[[140 127 117 123 151]
 [119 134 137 132 104]]	151, 140

[131 117 132 150 127 123]	150, 132

[108 120 151 113 145]	151, 145

[[155 129 141 128]
 [135 129 142 117]]	155, 142

[125 123 112 102 148]	148, 125

[[149 140 152 140]
 [128 130 137 143]]	152, 149

[[140 147 139 151]
 [128 127 127 121]]	151, 147

[[128 149 141 140 127]
 [132 114 115 131 117]]	149, 141

[[128 127 130 128 125 133 131]
 [104 139 120 118 126 123 129]
 [112 140 120 124 133 119 120]]	140, 139
---
[[138 131 116 102 112 125]
 [115 140 134 114 133 124]] ==> 140, 138

[120 103 116 152 108] ==> 152, 120

[133 106 101 122 140 148 149] ==> 149, 148

[125 142 152 121 125] ==> 152, 142

[108 105 124 125 130 133] ==> 133, 130

[[131 129 123 115 102 115 149]
 [124 123 112 123 111 146 156]] ==> 156, 149

[[110 121 154 137 139]
 [108 119 144 103 139]
 [111 130 101 122 125]] ==> 154, 144

[[158 126 136 140]
 [125 114 116 129]] ==> 158, 140
---
[118 121 100 142 154 103 109] out 118
[100 140 131 115 114 122] out 100
[145 136 114 126 143 103] out 145
[134 106 112 142 107 138 131] out 134
[113 117 153 132 140] out 113
[129 133 133 138 101] out 129
[101 122 102 110 136 120] out 101
[126  98 125 140 130 118] out 126
---
[[136 112 117 133 121]
 [121 128 124 140 121]
 [125 106 120 108 114]]: 121

[[129 124 121 151 133 126]
 [131 124 121 130 137 150]
 [124 138 127 136 128 130]]: 131

[[125 116 118 119 105]
 [145 132 119 134 103]
 [134 138 132 135 135]]: 145

[[136 123 134 111 124]
 [128 129 131 100 136]
 [130 112 121 141 133]]: 128

[[131 132 128 127 129 130 121]
 [124 106 130 135 126 130 133]
 [129 122 129 129 129 128 127]]: 124

[[129 128 141 120 119 155]
 [115 137 117 137 130 121]
 [133 128 121 130 142 125]]: 115

[[152 145 130 148]
 [133 139 132 107]
 [108 124 126 131]]: 133

[[110 117 131 117 152 135]
 [128 130 120 135 122 138]
 [133 127 127 132 134 131]]: 128
---
Q:
[[120 156 131 121 128 121]
 [137 135 115 128 115 116]]
A: 135

Q:
[[153 153 156 154 154]
 [144 141 145 145 140]
 [147 144 144 146 148]]
A: 141

Q:
[[123 127 139 135]
 [153 106 127  98]]
A: 106

Q:
[[125 119 135 117 149 106 136]
 [124 152 126 143 110 124 120]
 [120 151 130 139 120 108 124]]
A: 152

Q:
[[116 134 127 128 131 135]
 [125 103 130 122 143 138]
 [125 149 123 130 116 123]]
A: 103

Q:
[[146 151 101 115 133 123 126]
 [142 144 119 129 120 134 150]]
A: 144

Q:
[[109  99 107 112 132]
 [109 103 103 112 132]
 [109 103 104 112 132]]
A: 103

Q:
[[106 129 133 124 132]
 [126 125 119 119 135]]
A: 125
---
[[125 150 127 125 144]
 [140 139 135 131 139]] out 125, 139

[104 127 143 134] out 104, 134

[157 117 135 133 112] out 157, 112

[130 131 132 153] out 130, 153

[[109 125 143 110 154]
 [101 127 148 140 140]
 [126 129 132 109 123]] out 109, 123

[100 125 138 138 131 141] out 100, 141

[121 155 143 122 117 120] out 121, 120

[128 135 127 103 125 137 134] out 128, 134

[[120 134 123 113 127]
 [106 137 142 110 113]] out 120, 113
---
((103, 110, 135, 132, 133), (124, 133, 121, 124, 123), (123, 121, 125, 115, 102)) → 135
((106, 146, 117, 143), (150, 105, 109, 124), (137, 137, 99, 138)) → 117
((123, 110, 121, 133), (126, 142, 153, 127), (120, 106, 106, 148)) → 121
((125, 126, 129, 116, 130, 124), (101, 125, 128, 132, 116, 136), (123, 130, 131, 129, 131, 120)) → 129
((122, 127, 132, 127, 127, 122), (131, 140, 116, 122, 156, 133), (133, 131, 125, 118, 125, 121)) → 132
((123, 136, 142, 121, 129, 136, 102), (125, 127, 129, 126, 125, 129, 129), (124, 125, 122, 129, 129, 124, 133)) → 142
((152, 120, 145, 132, 104, 107, 117), (100, 141, 123, 112, 127, 139, 142), (142, 114, 140, 128, 104, 109, 121)) → 145
((129, 138, 126, 128, 105, 101, 141), (124, 133, 129, 114, 125, 131, 129), (121, 100, 117, 113, 126, 139, 141)) → 126
((128, 126, 130, 130, 125, 136), (121, 127, 136, 130, 116, 151), (114, 110, 132, 124, 117, 144)) → 130
---
array([131, 124, 127, 152, 110]) Out: 127

array([[149, 129, 131, 113, 104, 146],
       [120, 130, 132, 135, 131, 127]]) Out: 132

array([150, 100, 145, 112, 155]) Out: 145

array([[122, 131, 135, 155, 148],
       [116, 106, 130, 108, 101],
       [135, 118, 130, 150, 101]]) Out: 130

array([[117, 133, 117, 139, 142, 119, 114],
       [129, 142, 148, 104, 100, 133, 129],
       [126, 119, 124, 130, 130, 125, 125]]) Out: 124

array([[113, 129, 117, 126, 115],
       [113, 125, 115, 129, 115],
       [141, 101, 149, 103, 151]]) Out: 149

array([[139, 144, 144, 146, 142, 144],
       [145, 146, 146, 144, 147, 153],
       [142, 147, 148, 142, 149, 138]]) Out: 148

array([120, 105, 149, 136, 154, 117, 140]) Out: 149

array([101, 134, 120, 122]) Out: 120
